Below is a small trained network, with its code and all its weights. Each question gives an input and a class and asks what happens when units are switched off, that is, made to give their printed mean instead of their output.

import numpy as np


def w(rows, s, z=0):
    codes = np.array(rows[::2]) - 128.0
    scale = np.full(codes.shape[1], s)
    scale[-1] = z or s
    return codes * scale


def f(y):
    return np.maximum(y, 0)


def log_softmax(a):
    a = a - a.max(-1, keepdims=True)
    return a - np.log(np.exp(a).sum(-1, keepdims=True))


def net(x, mask):
    res = np.array(x, float).reshape(1, 6) / 4 @ E
    y = f(res @ A[0][:, :-1].T + A[0][:, -1])
    res = res + np.where(mask, y, B[0][:, -1]) @ B[0][:, :-1]
    return log_softmax(res[-1] @ U[:, :-1].T + U[:, -1])


A, B = {}, {}
E = w([
[94,131,167,7,94,134,173,146,109],'x0',
[139,123,65,102,109,206,105,104,69],'x1',
[120,145,100,143,123,18,165,68,69],'x2',
[89,208,56,103,173,121,133,186,146],'x3',
[155,111,91,57,115,77,58,106,175],'x4',
[114,83,171,117,199,74,75,196,48],'x5',
],0.013)
A[0] = w([
[137,164,99,124,73,144,184,60,235,69],'n0',
[123,130,159,148,116,57,153,136,156,73],'n1',
[96,97,148,118,167,113,70,174,128,53],'n2',
[193,109,159,107,78,104,75,101,137,139],'n3',
[214,120,42,93,136,203,115,142,60,58],'n4',
[119,160,205,146,142,82,141,166,225,110],'n5',
[107,157,176,27,101,124,205,135,80,196],'n6',
[163,27,197,162,79,158,163,97,110,219],'n7',
[96,126,92,127,113,138,126,87,48,204],'n8',
[116,127,170,72,93,122,136,134,115,144],'n9',
[132,98,64,104,124,152,92,108,83,253],'n10',
[108,104,152,104,205,102,109,158,91,53],'n11',
[195,131,83,252,177,119,74,115,130,125],'n12',
[140,179,199,165,165,102,164,146,162,95],'n13',
[150,138,107,128,161,41,209,76,96,84],'n14',
[70,218,47,102,190,122,134,195,167,131],'n15',
[155,114,72,58,114,64,59,119,175,65],'n16',
[123,73,154,103,207,94,49,164,41,57],'n17',
[104,122,163,107,161,84,109,124,220,118],'n18',
[147,153,154,107,160,200,119,156,140,168],'n19',
[72,151,164,202,123,167,240,152,59,129],'n20',
[152,95,181,126,140,231,77,224,225,76],'n21',
],0.011,0.0031)
B[0] = w([
[105,37,108,149,131,223,254,73,94,226],'n0',
[108,166,163,111,65,153,110,161,112,166],'n1',
[121,82,128,129,112,153,190,99,111,185],'n2',
[151,109,168,191,219,59,124,144,124,179],'n3',
[102,158,239,153,102,193,83,171,110,202],'n4',
[129,156,184,123,80,173,120,160,126,193],'n5',
[101,55,103,94,125,115,77,156,200,207],'n6',
[66,142,152,206,193,82,76,87,116,224],'n7',
[141,173,193,97,62,88,120,168,121,184],'n8',
[107,121,95,110,122,135,38,104,195,173],'n9',
[151,202,177,116,75,115,137,144,130,190],'n10',
[159,43,139,108,114,139,197,89,104,190],'n11',
[66,66,93,32,98,140,74,158,227,240],'n12',
[173,151,193,106,118,146,111,152,128,173],'n13',
[141,199,82,110,39,69,153,129,92,193],'n14',
[45,110,201,236,195,68,107,54,126,224],'n15',
[212,135,44,203,222,170,75,225,108,204],'n16',
[139,66,119,113,119,182,241,72,115,236],'n17',
[148,186,180,112,119,177,98,161,91,182],'n18',
[121,150,95,136,123,91,119,159,126,186],'n19',
[204,104,58,150,223,141,102,215,118,221],'n20',
[132,170,40,141,38,23,155,125,85,251],'n21',
],0.0091,0.018)
U = w([
[123,41,116,131,138,230,239,69,98,87],'0',
[217,103,73,167,254,171,111,218,102,163],'1',
[112,154,60,123,54,46,156,122,77,192],'2',
[54,96,205,198,232,77,106,59,119,86],'3',
[56,41,106,37,133,154,78,148,250,86],'4',
[139,150,255,124,84,219,116,185,93,75],'5',
[117,123,124,133,156,118,147,122,133,255],'6',
],0.012,0.0068)

Each question gives the input, the list of numbers given to net, and the class t.
The units are the neurons (one row each of A and B). Each row of codes is followed by its name. A weight is (code - 128) times the scale printed after its matrix; where a second scale follows, it is the last column's (A, B and U).
mask holds one flag per neuron, in row order. A switched-off neuron (its flag False) gives its mean, the last column of its row in B, instead of its output. The means were averaged over made-up inputs and are rounded, as every weight is.
A unit's drop is (log p(t) with every unit on - log p(t) with that unit switched off) / (log p(t) with every unit on - log p(t) with every unit switched off).
unit that matters most: the unit with the biggest drop
top k neurons: the k neurons with the biggest drops, biggest first
drop when u is switched off: that unit's drop, to one decimal
input [-3,7,-7,3,-1,6], class 2: unit that matters most : n21
input [7,-7,1,4,-8,-7], class 1: top 3 neurons : [n20; n12; n17]
input [-3,0,-6,-8,-7,1], class 3: top 2 neurons : [n7; n16]
input [6,-8,0,1,0,-4], class 5: top 2 neurons : [n12; n5]
input [-4,1,-8,2,1,7], class 2: top 2 neurons : [n21; n0]
input [7,5,-6,3,4,7], class 0: top 2 neurons : [n17; n12]
input [8,4,4,-6,-1,7], class 4: top 2 neurons : [n6; n9]
input [8,3,1,-7,4,6], class 4: top 4 neurons : [n6; n15; n9; n0]
input [-5,-4,0,1,4,1], class 4: top 3 neurons : [n12; n20; n4]
input [-6,7,5,0,-2,5], class 5: top 3 neurons : [n21; n4; n8]
input [4,8,-8,-5,8,-5], class 1: top 4 neurons : [n16; n3; n14; n4]
input [3,5,7,-4,-5,-4], class 2: top 2 neurons : [n14; n16]
input [-3,-4,-5,-5,-1,-2], class 2: top 3 neurons : [n21; n15; n4]
input [-3,-6,8,3,-5,2], class 2: unit that matters most : n14
input [6,-5,2,-1,0,-7], class 0: top 2 neurons : [n0; n12]
input [7,8,1,3,5,5], class 5: drop when n8 is switched off : 0.3
input [1,-6,6,4,6,2], class 1: drop when n16 is switched off : 2.4
input [2,-8,0,5,5,0], class 5: drop when n5 is switched off : 0.1
